Here is a tiny trained network, its code and every weight. The questions are about switching its units off for an input and a target symbol, where a switched-off unit gives its printed mean instead of its output.

import numpy as np


def w(rows, s, z=0):
    codes = np.array(rows[::2]) - 128.0
    scale = np.full(codes.shape[1], s)
    scale[-1] = z or s
    return codes * scale


def f(y):
    return np.maximum(y, 0)


def softmax(a):
    e = np.exp(a - a.max(-1, keepdims=True))
    return e / e.sum(-1, keepdims=True)


def log_softmax(a):
    a = a - a.max(-1, keepdims=True)
    return a - np.log(np.exp(a).sum(-1, keepdims=True))


def net(x, mask):
    ids = ['ζθμξτφω'.index(c) for c in x.split()]
    T = len(ids)
    res = E[ids] + P[:T]
    r = res
    for j in range(3):
        rows = slice(4 * j, 4 * j + 4)
        q, k, v = (r @ M[0][rows].T for M in (Q, K, V))
        z = softmax(np.where(np.tri(T) > 0, q @ k.T / 4**0.5, -1e9)) @ v
        o = O[0][rows]
        res = res + np.where(mask[j], z, o[:, -1]) @ o[:, :-1]
    y = f(res @ A[0][:, :-1].T + A[0][:, -1])
    res = res + np.where(mask[3:15], y, B[0][:, -1]) @ B[0][:, :-1]
    return log_softmax(res[-1] @ U[:, :-1].T + U[:, -1])


Q, K, V, O, A, B = {}, {}, {}, {}, {}, {}
E = w([
[106,124,58,121,69,174],'ζ',
[247,37,152,39,121,85],'θ',
[124,84,82,169,106,166],'μ',
[222,84,108,195,90,208],'ξ',
[57,61,75,158,122,106],'τ',
[124,114,95,208,73,93],'φ',
[95,103,81,183,72,84],'ω',
],0.011)
P = w([
[137,174,9,142,138,94],'0',
[117,85,38,94,162,151],'1',
[148,133,148,204,75,101],'2',
[99,103,134,75,133,232],'3',
[107,63,152,14,50,143],'4',
[159,200,191,126,109,122],'5',
[86,80,193,81,226,206],'6',
[145,69,225,109,133,183],'7',
],0.011)
Q[0] = w([
[90,129,68,130,142,143],'h0',
[119,68,127,93,160,115],'h0',
[94,120,152,99,180,151],'h0',
[113,105,150,172,195,149],'h0',
[189,118,106,94,84,165],'h1',
[90,127,183,100,96,155],'h1',
[129,182,125,103,106,157],'h1',
[131,124,85,195,75,90],'h1',
[191,218,96,115,194,160],'h2',
[126,79,171,91,203,79],'h2',
[65,112,58,93,238,139],'h2',
[139,13,154,76,144,249],'h2',
],0.011)
K[0] = w([
[178,142,86,187,121,99],'h0',
[95,206,143,145,142,157],'h0',
[196,183,185,132,173,112],'h0',
[110,141,157,129,209,122],'h0',
[176,117,89,144,166,150],'h1',
[142,120,199,104,168,60],'h1',
[170,112,132,137,50,103],'h1',
[111,149,85,86,105,151],'h1',
[120,159,55,169,63,42],'h2',
[79,209,141,81,162,118],'h2',
[189,199,87,202,165,92],'h2',
[97,195,254,159,195,116],'h2',
],0.01)
V[0] = w([
[100,140,157,16,183,219],'h0',
[167,61,221,112,142,56],'h0',
[69,181,163,184,77,110],'h0',
[144,183,136,240,49,85],'h0',
[230,82,134,78,116,64],'h1',
[228,123,134,99,85,43],'h1',
[170,110,158,29,140,65],'h1',
[71,131,79,221,111,192],'h1',
[135,71,194,104,184,42],'h2',
[18,131,92,96,156,136],'h2',
[40,132,91,128,107,2],'h2',
[178,94,134,40,95,80],'h2',
],0.0099)
O[0] = w([
[2,104,113,110,66,82,98],'h0',
[178,42,231,112,72,62,140],'h0',
[193,141,136,162,78,182,27],'h0',
[228,183,181,168,160,219,85],'h0',
[74,84,177,141,203,111,254],'h1',
[103,101,209,131,227,132,221],'h1',
[38,55,201,154,134,155,179],'h1',
[206,215,53,111,108,113,93],'h1',
[142,28,137,75,163,101,147],'h2',
[71,90,66,126,4,135,68],'h2',
[202,36,130,119,12,185,65],'h2',
[115,35,119,192,215,147,228],'h2',
],0.0082,0.009)
A[0] = w([
[112,105,86,87,152,135,65],'n0',
[78,100,202,210,109,129,2],'n1',
[150,187,176,73,41,145,174],'n2',
[117,105,214,78,90,113,68],'n3',
[69,125,148,101,167,159,121],'n4',
[111,121,116,138,32,250,83],'n5',
[48,2,190,124,183,129,179],'n6',
[147,87,140,191,132,235,103],'n7',
[105,143,191,94,102,150,16],'n8',
[50,133,175,234,124,136,158],'n9',
[174,157,151,115,30,186,41],'n10',
[206,136,137,226,88,176,187],'n11',
],0.0077,0.0057)
B[0] = w([
[68,112,179,96,161,51,137],'n0',
[147,194,167,40,101,107,157],'n1',
[65,91,67,221,233,43,131],'n2',
[76,84,198,139,253,120,152],'n3',
[179,146,87,105,104,99,165],'n4',
[144,66,183,89,169,40,132],'n5',
[217,165,34,196,102,139,254],'n6',
[222,174,47,156,54,150,136],'n7',
[200,112,87,41,136,115,130],'n8',
[182,162,142,28,106,123,158],'n9',
[98,219,121,165,202,25,132],'n10',
[182,76,176,63,135,160,140],'n11',
],0.0069,0.053)
U = w([
[139,208,33,122,46,132,79],'ζ',
[92,113,74,254,171,144,190],'θ',
[95,130,127,86,133,135,234],'μ',
[83,139,222,47,251,73,49],'ξ',
[119,28,113,64,46,144,230],'τ',
[158,85,210,107,132,191,70],'φ',
[154,71,158,110,109,189,3],'ω',
],0.0079,0.0049)

Each question gives the input, a string of symbols that net reads in full, and the target symbol t.
The units are the heads (4 rows each of Q, K, V and O) and the neurons (one row each of A and B). Each row of codes is followed by its name. A weight is (code - 128) times the scale printed after its matrix; where a second scale follows, it is the last column's (O, A, B and U).
mask holds one flag per unit, heads first, then neurons. A switched-off unit (its flag False) gives its mean, the last column of its rows in O or B, instead of its output. The means were averaged over made-up inputs and are rounded, as every weight is.
A unit's drop is (log p(t) with every unit on - log p(t) with that unit switched off) / (log p(t) with every unit on - log p(t) with every unit switched off).
The circuit of an input: a set's keep is (log p(t) with only the set's units on - log p(t) with every unit switched off) / (log p(t) with every unit on - log p(t) with every unit switched off). Starting from the 12 units with the biggest drops (on a tie, the unit counted first), units are removed one at a time, each time the one whose removal leaves the highest keep (on an exact tie, the one counted first), for as long as the keep stays at least 0.8.
units of the circuit, in order: the units of the circuit, biggest drop first
most important unit: the unit with the biggest drop
k most important neurons: the k neurons with the biggest drops, biggest first
heads that matter: for each layer, one digit per head in row order, 1 if its drop is at least 0.15 and else 0, layers parted by /
input θ φ ζ, target φ: 2 most important neurons -> n6, n11
input ζ θ θ ξ, target ζ: units of the circuit, in order -> n3
input φ τ μ, target ζ: 2 most important neurons -> n3, n10
input ξ φ φ ξ θ, target ξ: 2 most important neurons -> n6, n7
input θ θ μ, target ζ: heads that matter -> 010
input θ τ τ, target τ: units of the circuit, in order -> n6, h2
input θ θ ω φ θ θ ξ, target ζ: 4 most important neurons -> n6, n9, n1, n4
input θ ζ θ φ, target ζ: heads that matter -> 000
input μ φ ζ, target ζ: 4 most important neurons -> n3, n7, n11, n0
input ξ φ θ, target φ: 2 most important neurons -> n6, n3
input θ φ τ, target φ: units of the circuit, in order -> n6, h0, h2
input θ ω μ φ τ ω ξ ζ, target ξ: heads that matter -> 011
input φ φ θ, target φ: 2 most important neurons -> n6, n11
input θ ξ θ ξ θ ξ τ ξ, target τ: units of the circuit, in order -> h2, h0
input θ θ θ θ θ, target ξ: most important unit -> n3
input ξ θ ξ τ ω, target τ: heads that matter -> 011
input θ τ φ, target τ: heads that matter -> 001
input φ θ τ μ ξ μ, target ξ: heads that matter -> 011
input ξ ξ ω, target ζ: heads that matter -> 011
input θ τ ξ, target τ: most important unit -> n6
input ξ θ τ ξ θ, target θ: units of the circuit, in order -> n1, n9
input ω θ τ ζ, target τ: 3 most important neurons -> n6, n5, n3
input μ ξ θ ξ ξ, target ξ: heads that matter -> 011
